[ -5  -5 -57 -22  18  -6  -3  29  -5  54   1  26  58  23  10  50  14  14] => Y
[ 12  38 -17 -29  25 -74   0  18  -9  10  10  20 -79  42 -13 -10  36 -11] => J
[  2  12 -27 -18  33 -20   1  18  -5  40  17  17 -18  24  -3 -10  17 -27] => U
[  3  57 -22 -11  -6 -47   0  15  -1 -46 -12  20  99  17   2  22 -16  15] => Q
[ 16  20 -29  -6  -3 -33  -5  14  -7   4 -10  16  -1  23   5  10  11   7] => Y
[-20  38 -12  -9  28 -33  -3  -5   5  12  16  20 -16   4  -6 -52  13 -12] => U
[-10  22 -29 -15   8 -16   2  11  -6   9  -5  28  47  12   4 -21  28   7] => B
[-26   3 -13 -38  19  -9   0  -5  -3 -13   4  29  35  17  -8 -18   8  26] => W
[  3  40 -27   1  27 -24  10  23  -3   3   0  -3 -39  19 -14  -4  23 -14] => H
[-26   9 -36 -14   4  -6  -4  18  -4  21  -1  15  77  13  -2  20  15  24] => W
[-28  17   1 -24  26 -66   0  12  -5  30  -4  12 -34  26   5   2  15  47] => W
[-24  18 -14 -14  20 -12  -1   3   2   3   5  23  33   9  -6 -11  -1  14] => W
[-39  -9 -16 -15   5  11   2  10  -6   3  10  -1  24  16 -10  21  16  31] => T
[ 13   3 -50 -16  33 -38   2  15  -9  24  11  27 -11  31   6 -25   3 -42] => H
[  6  54 -43  11  30 -56   0  34   7 -14  -8 -14 -47  21  -2  12  15   6] => H
[ -2  16 -27   4  40 -33  -5  23  -3  29   5  -8 -83  20  -2 -45  42 -13] => U
[-23  49 -17  -9  19 -62  -4  12  -6  -6  -1  14   7  21  -6  11   8  26] => J
[-21  27 -32 -26  23 -22   0  18  -6  50   3  10  17  29   8  27   9  14] => T
[ -5  34 -33 -12  46 -72 -17  18  -6  21   7  14 -48  29   4 -31  14 -14] => H
[ 14  22 -10 -32   6   2   1   0   5  19  12  53  76  30 -19 -31   3 -59] => Q
[ -5  88 -31  11   1 -13   8  21   5 -11 -14  -8  72   4 -17  20  24  -6] => Q
[-35 -11 -28   8  37 -19  -1  26   0  15   4   0 -47 -23  22 -17  39  55] => U
[  2   8 -32  14  27  -8   1  25 -18  -2   2  -6 -79  23 -13  -8  31  -8] => H
[  6  13 -36  -6  25 -39  -2  24  -9   1  -4   3  -2  12   4  18   7  -1] => Y
[-13 -11 -21 -19   6 -17   5  24  -6   7   0   2  11  26  -9  31  20  27] => B
[ -9  20 -10  -3   9 -17  -3   8  -2  18  -4   5   8   3   6  -3  27  25] => B
[-19  10 -36  -9  30 -28  -1  17  -2  23  -4  19 -26  32  -6  -8  52  27] => P
[  4   1 -17 -10  16   1   1   7  -5  -6  -3  21 -15  12 -11 -33   9 -32] => H
[ 15  44 -25 -12  31 -34   7  13   4  15   4  10 -22   9  -8 -31  22 -59] => U
[-18   5 -28 -20  21 -16   1  16   0  48   4   6  12  17  -8   1  16  12] => T
[ -6  46 -32 -23  29 -85  -7  32 -11   3 -11  24  59  25  12  20 -17  25] => B
[-22  22 -18 -16  12  -9   6   6  -8   7  -7  16  57   6   3  15   4  19] => B

[ -1   4 -13   2 -27 -26  14  -3   6  17  19   4   4  20  -2   0  10  -1] => RC
[ 17  44  -4  -5 -46 -11  -7  -1   9  -4  14   6  19  -5 -18  30  66  30] => JJ
[ -4  21  -8  -8 -23  -1  16  -9 -20   0   9  -3   7  -6   6  -4  34   8] => JJ
[ -5  13  -6  -5 -26 -10  -6   8  -8  18  16  12   9 -14   3   6  22  14] => JJ
[-14  19   4  14 -45 -22 -18   6   1   1   8  17  23  15  11   4  22  12] => Sz
[ -3   8   2  -5 -33  -8 -21   0   5   0  28   9  69  24   5  -2  19   2] => RC
[-27  33   8  12 -28 -40 -14  13  -5   5  -6  11  -3  13   0  -3  -6  14] => Sz
[-15   7 -11   5 -59 -47 -12   1  -8  32  35  16   6  10   6  20   1  15] => GH
[ -5  52 -15  -4 -21 -24 -17   9  -2  17   9   4 -66 -17 -15   9  23  18] => SN
[ 11  15   3   4  -5  10   6  -1  -4  13  15  18  21 -10   2   7  36   8] => JJ
[ -3  24   2   2 -14  -9 -18   9 -15   9  29  25   3  -5  12   3 -26 -20] => Sz
[-16  19  -4   8 -10 -31 -21   7   5   8  -1  -3 -41  -3 -18   7   7  23] => Sz
[ -8   7 -11  -6 -28 -21  -8  -4  -2  20  11   8  20  13  10   9   6   8] => Sz
[-25   0  -2   7  -6 -17  -4  -4  -6  10  19  16  12   3  19  24 -23   5] => RL
[ -4 -10   1 -10 -33   1 -14 -31   8  -7  22  29  94  41  20 -26  21   3] => JL
[ -5  42  -2  -9 -50 -24 -12  18  20 -11  -1  17  23   9 -24 -11  50   4] => Sz
[-21   0   4  16  -4 -12 -19  -4   0  28  12  20   7 -15  17  31 -18  11] => RL
[  6  26  -2   0 -25  -5  -3   3 -13  -7   3   3   2  -3  -1  -1  37   5] => JJ
[  7  19   4  -4  -5  -8  -7  -1  20 -12 -17 -14 -34  -7 -16  -4  27   6] => Sz
[ 10  13  -3 -10 -25 -23 -21  -4   6  -7   1 -12  -7   3   2  14  24  23] => JJ
[  8 -18   1  -7 -26  -5  -8 -15 -15  23  12  -4  52  25  16  -2   0  -3] => JL
[  2  71  -2  -2 -29 -14  -3   7  -1 -23   3   4 -47 -25 -23   0  55  29] => JJ
[-20  19   2   8 -20 -43 -18  -1   3  -2   4 -11 -17  10 -22   0   7   3] => Sz
[ -6  33  -2   9 -25 -20 -13   1   4   3   0  -2 -24  -4 -19  11  18  17] => Sz
[-11  26  25  10 -19 -25  -8 -10   0  -8 -15  -5 -24  -1 -23  -6  21   5] => Sz
[-24  20  -5  59   1 -20 -13   7  14   0   3  14  12   1   0  19   0   8] => RL
[ -3  13  -8  -5 -15  18  11  -2  -3  -8  28  18  28 -10   9   9  14   0] => JJ
[-14  22  -8  -9 -20 -18  -5   2  -3   2   5   0  -3  -3 -14   1  24  16] => JJ
[  3  -2  -8   7 -17 -15  -9 -14   2   0 -10 -18 -25   6  -7  20 -30   5] => GH
[-16  26  -2   3 -25 -36 -41  -1  -8  13  19  25  37  12   1  -1   2   6] => Sz
[ -9  21  -9 -13 -36 -21   0   4   2  10   3   5 -26  -2 -14   4  22  14] => JJ
[ -1  26   3   2 -16   0 -10  11   2  10  15  15  27 -13   3   3  30   6] => Sz
[-21  33   6   6 -25 -15 -11   4  -1 -20  13  -5 -12   0  23  -3  27  10] => Sz
[-25  10  -2  12  -9 -11 -14 -13  -9   4  17  19  18   5   7   3 -27   7] => RL
[ -8  11 -19   1 -17 -37  -1  19   0  14   4 -11 -44  10  -3   5 -16   8] => GH
[-17  -9   4   9  -6 -22  -9   5  -7  32  11   3  67  12   5  11 -24  -6] => RL
[  8 -18   3 -15 -19   2  13  -4   0   5  23 -10  62  28  13  -3  19 -20] => RC
[ 12 -11  -7  -3 -68 -29  -8  -4  -8  19  25   1  66  41   8 -11  14   5] => RC
[ -8  10   0  -3 -27 -15 -17  11  -4  18  18   7   1 -14  16  -4   2   6] => GH
[-83  21   8   9 -17 -30 -16   0  -6  13   2  12  14  14  -7  13   6  -1] => Sz
[  2  -2  -2   8 -39  -3  -8  -3  -4  -1  15   9  58   9   2 -25  -9   0] => RC
[-10  12   8  -5 -44 -34 -12  22   4   5   6   0  13  18  -9  -4  12  -1] => Sz
[ -9   6   1  -3 -36 -27   9  -8   2  24  10 -17 -61 -17 -11   3  -4  15] => JJ
[ -6   0  -3  -9 -37 -20  -9  -8  -5  11  32   9  43   9  10   0  15   9] => RC
[-11  30   6   1 -46 -32  -7   4   4   2   4  -2   8  11  -9  -3   6   3] => Sz
[  6  20 -12  -7 -39 -29   4  -4   6  -9   5 -12 -19  -2 -14  -1  24   7] => JJ
[-24   4  -4  14  -7 -28 -10  -1   2  26  14  15  -3  -6  17  13 -47   3] => RL
[ -5  11  36  -9 -28   9  -8   1  -7   3  16   2  44  22   3   1  23   1] => RC
[ 22 -23  -1  -2 -40   6  -7  -7  -8  -2  16  21 102  42  25   0   1  -8] => JL
[ -3 -14  -3 -10 -27   2 -15  -3  -3  11  19  -9  57  30  10  -3  -5  -2] => RC

[ -5  -5   8 -30 -37  24 -21   0  11  37  19  24  -7  -1  -3  19  15 -18] => M
[  3   0   2 -10  56   9  -3   1  -2  21 -39  34 -15   4   3  22  10  -2] => F
[ -3  10   8  -7   7  -9 -13  -7   0 -10 -39   2  -3  -3  -4  -2  -5  12] => F
[ -2  -4  13 -32  92  -6 -19   8   6   8 -23  30   7   3   7  13  27   5] => S
[  7  -1   3 -20  25  19  -7   0   8  25  -9  37 -20  -9   2  16   8  -3] => F
[ 10  -9  28 -40  23   6  -8  12   6  22  10  36  13  11 -16  20  30 -11] => S
[  4  -2   7  -6  11  14   1 -12  -4  21  -7  40 -24 -15  19  11  12  -8] => M
[  5  -1  -6  -9  53  -1 -11 -23  -7  -4 -39  24 -19  -9  16   4   9   6] => F
[ 10  -3   5 -34  92  -4 -21   2   5   5 -25  41  -3   3   5  15  30   9] => S
[  1   9   7 -14   3  12 -19  -2   1  11 -26  14 -20 -17   7  -2   5   3] => F
[  9   2  -3 -14  21  15  -9 -11   0  13  -9  29 -18 -14   4   1   3   0] => M
[-11   0  13 -32 -29  14 -14   5  13  16   6  17   3   6 -13  16  18 -11] => M
[ 11  -7   6 -37  49  22  -9   4  11  24  -2  48  -9   4   5  33  18   1] => N
[  3   1   5 -22  51  14  -6  -2  -2  27 -39  37 -12   6  12  35  18  -6] => F
[ 24  -7  15 -28  92   0   2  11  13  29  -2  59 -12  -7  11  18  28 -11] => S
[  5  -1  -2  -7  24   6  -4  -9  -2   8  -3  25 -23 -23  25 -11  10   7] => M
[  8  -8  16 -23  58   1   1  20   1  27 -16  31   6  27  -4  29  23 -15] => S
[ 6  1  6 -3 57  6 -6 10 12 18  1 33 -3  9  9 14 25 -7] => S
[ 10   1  -6  -1  30  -3 -17 -19   6   8  -2  35 -26 -23  12  -9  16   2] => M
[  4  14  -4 -24  56   7 -24   1  -2  10 -40  12  -3  13   9   5   7  16] => F
[  7   3  -3 -19  45  21 -14  -3  -9  23 -16  34 -13   7   6  27   8  -3] => F
[  2   1   7 -19  40   6 -12  21   8  19 -17  16   7  10  -5  12  18  -4] => S
[  0   7   8 -16  25  -2 -12  -6   4   8   6  13   0  -4   3  -8  17  -1] => S
[ 11  -3   9 -35  39   8   0  15  -1   0   1  16  10  -8   4   6  15   3] => S
[  8 -17   5 -39  -8  25  10   2  18  31  -9  52  -5   6   1  38  10 -11] => D
[  8   0  -8   5   5   8   2 -15   4  19   5  24 -25 -18   9   2   5  -6] => M
[  7   9 -12  12  54   1 -12   2  -5  -3 -24  19 -39 -36  26 -23   3  13] => M
[  6  -1   5 -27  24  11  -8  -6   7  14   0  27 -15  -7   3  12  13   1] => N
[  3   5   9   2  49   4   9   6   2  20 -28  16 -19  -8  11   4  13  -3] => S
[ 12   5   2 -18  72   2  -6   6   0  14 -14  27  -5 -10  17   8   1   8] => S
[ -1  -9  16 -17  66  -6  -4   1   0  13 -34  28   6  16  -2  24  25  -6] => S
[  5   0  26 -26  39  12   7  14  -2  22 -15  17  16  15  -4  20   6 -15] => S
[  3  -6  17 -25   1  19   5  11   3  25   0  26  -3   1   4  17  12 -13] => F
[ -5   6  -1 -20  15  21 -12   3   2  14 -19  12   3  -1   6  22   3   0] => F
[  7   6  -8 -19  41  22 -10 -12   9  27   3  32 -24 -17  21  10  14 -10] => M
[  8 -11  14 -36  23   7  10   2  19  18 -16  56   2   9  15  39   4 -11] => D
[  4  -5   1 -26  31  25  14  18  -3  13 -24  20   0   4  18  24   9  -2] => F
[  5  -4   1 -12  17  21  -7  -2   7  28   5  26 -12 -11   6  12  17 -12] => M
[  5  -1  13 -26  48   2  -3   3  -5  15 -28  23  -5   0   4   4   5   5] => S
[  6  -1  14 -18  37  10  -7   2   6  29 -30  36 -10   4   4  29   4  -9] => F
[  3 -10  20 -41  14  23  -1  10   8  36   3  45  -7  12   0  39  25 -18] => F
[  3  -3   5  -5  21  19   2   5   9  27  -7  24 -10  -5   6  10  18 -15] => M
[ 16  -6  12 -46  47  16   8  -5  11  11   0  54  -4 -18  14  28   9   2] => D
[ 14   8   8 -20  46   2 -24  -9   8  24 -13  44 -21 -12   1  20   9  -5] => F
[  0  -3  -3  -2  60  16  -9 -13  -5  14 -32  29 -23  -5  19  15  16  -1] => F
[ 18   4  10 -15  58  -3  -4   8 -13  -3 -28  -2 -10 -13  12 -11   0   5] => S
[  1  14  -7 -16  25  17 -24   0  -1   4 -25   8 -63  -1   1   1  10   8] => F
[  1   0  10 -38  38  14 -18 -10 -14   0 -36  44 -14 -14   6  10  12   5] => F

[  9  28 -14   6  12  14  55 -19  -7   7 -28  12   3   3  56 -10  14  37] => Rz
[  2  -1  -2   1  20  -6  -7 -10  -7   1 -13  -9 -10  -2  -6  -7   9   2] => MH
[ 21 -24  -8   5   5   0  31  -2  -3   1 -30  -9  -4 -34 -11   3  -3 -39] => MH
[  7   6   9  14  18  38  31  -2   8 -26 -16   3 -15   1  13   3   7 -10] => Rz
[ -4   9 -10   0  27   7  10  -2   4  22 -14  -2  -2  14 -22 -13   7   2] => QQ
[  4  -1   4  -3  -3 -11  -4 -35  -7   3  10   9   6   9 -26  -3   1   6] => QQ
[ -6  12  -5 -10  23 -19  21 -15 -28  -5  14   3   0  39  -6  -4   8  29] => QQ
[  4  -5  -6   0  17   6  26 -18  16   0 -20  -5  -3   0  23  -1   1   9] => MH
[ 10  23   2  -1  18 -10   5  -8   3  19  -6   9  -7  21   7   3  10  32] => Rt
[ -6  -4  -1   1 -10 -17  -8   1  -7  14  18   1  -5  10 -15   2   9  14] => QQ
[  9   3   7   1  17  24  30 -10  -7  -3 -13   1  -9   2  27 -11  10   9] => Rt
[  6  -2 -11   2  10  17  38   9 -16  -2 -23  11   3 -10  33   1  -6  11] => Rz
[ -8  10  -5  -4  -2 -16 -20   7 -20  18  -3   2  10   2  -8  -4   6  11] => QQ
[  3 -13   3   1   6 -11  36   0   0   2   6   6  -6   9   0  -6   4 -23] => QQ
[  6  -5   3 -13   4 -11  -5   7 -16  -8  30 -16  -1 -15 -25   6   2 -34] => MH
[ -1   0   8 -11  10  -3  12   2  -1 -14  27   6   0  18  19   2   3   6] => Rt
[-16   5  -6   2   0 -10   7  10 -22  16  22  -2   7   4 -10  -2   5  -4] => QQ
[  1  20  -7   1  -9 -30  -3   4 -13  -6  -3   1   1  24  -4  -2  13  10] => QQ
[ 19   0   7   3  26  10  -3   2  15 -14 -24   0  -1  -7 -14   6 -18  -3] => MH
[-20  -9 -12 -16 -11 -16 -25  -2  -9  37   0  10   8   0  -1 -10   0  11] => QQ
[-15  -1  10   5   6 -21  -3  -1   3  11   1   4   5   9  -9  -4   6   2] => QQ
[-12  18  -6  -6 -11 -11  -2   3   4  10   9  -1   6  11   8   5  11   7] => QQ
[ 20 -29   6   5  25  13  42   4 -22  22  -2  11  16  -8 -32  11 -20 -32] => MH
[ 20  27 -16 -27  17   4  -5  -5 -27  31  -4  -8   5  14 -16  16  20   0] => MH
[-21  -4  -7  -2  -6 -22 -23   7  -6   3  11   6   7  -1   2   0  -3  16] => QQ
[ -6  17  -8   7 -17   6  10  -2 -27   0   1   8  11  10  -1   3   5   7] => QQ
[  6 -12  -2  -2  23  17  18  -9  -5 -19 -21  -8 -10   4  -1  -8   9 -25] => MH
[-25   8 -12  -8  -1  -3  37 -11  -9  10  11   3   6  19  18  -2  -7  37] => Rz
[ 13  10 -15   3  -1   6   5 -11  -8  13 -17 -10  -8  -8   2 -12  10  13] => Rz
[ 14  -4   4 -19  20  -2  17 -13  -1  -9  19  12  -1  22  15  -2   3  14] => Rt
[ 15  -5   6  -4  27   9  43   1 -26 -16 -12   8  -6   1  28 -10  -1   1] => Rt
[  6   1   1   6  -4   9 -12 -18  20  12 -10  -9 -17  -6  -2  -2   0  16] => Rz
[ 11  -7   1   5  15  22  60 -10 -42 -14  -5   8  22  -3  28  -2   2 -14] => Rz
[  1  16   6  11  -3  -6  40 -11  40 -14 -19   5  -7  -7  43  18  -3  23] => Rz
[ 17  17 -13  22  14  13  34 -21 -13  -8 -39  -7 -15  -2   7  -6  16 -12] => Rz

[  8   3  20 -10 -11 -20 -16  -6  -9 -13   8 -55  -3  -9 -13 -24  -2  -6] => FL
[ 16   5  29 -16 -36  37 -16  -5  -8  10 -30   3 -10 -16 -21 -14  22 -15] => RH
[  6 -16   4   0  -2 -18   7   0   3   0 -16   3  -1  -3 -14  -8   1   6] => FL
[ 10   2  25   0   2 -24 -33 -13 -13 -29 -31 -54   0 -28 -19 -46  -5  -7] => TZ
[ -9   4  39  -1 -11 -32 -17  -2   4 -54  56 -59   5  -4  -1 -11  -1 -14] => FL
[  5   1  47 -11 -14 -18 -18  -9 -16 -19  18 -60   2 -15   9 -25  -5  -9] => FL
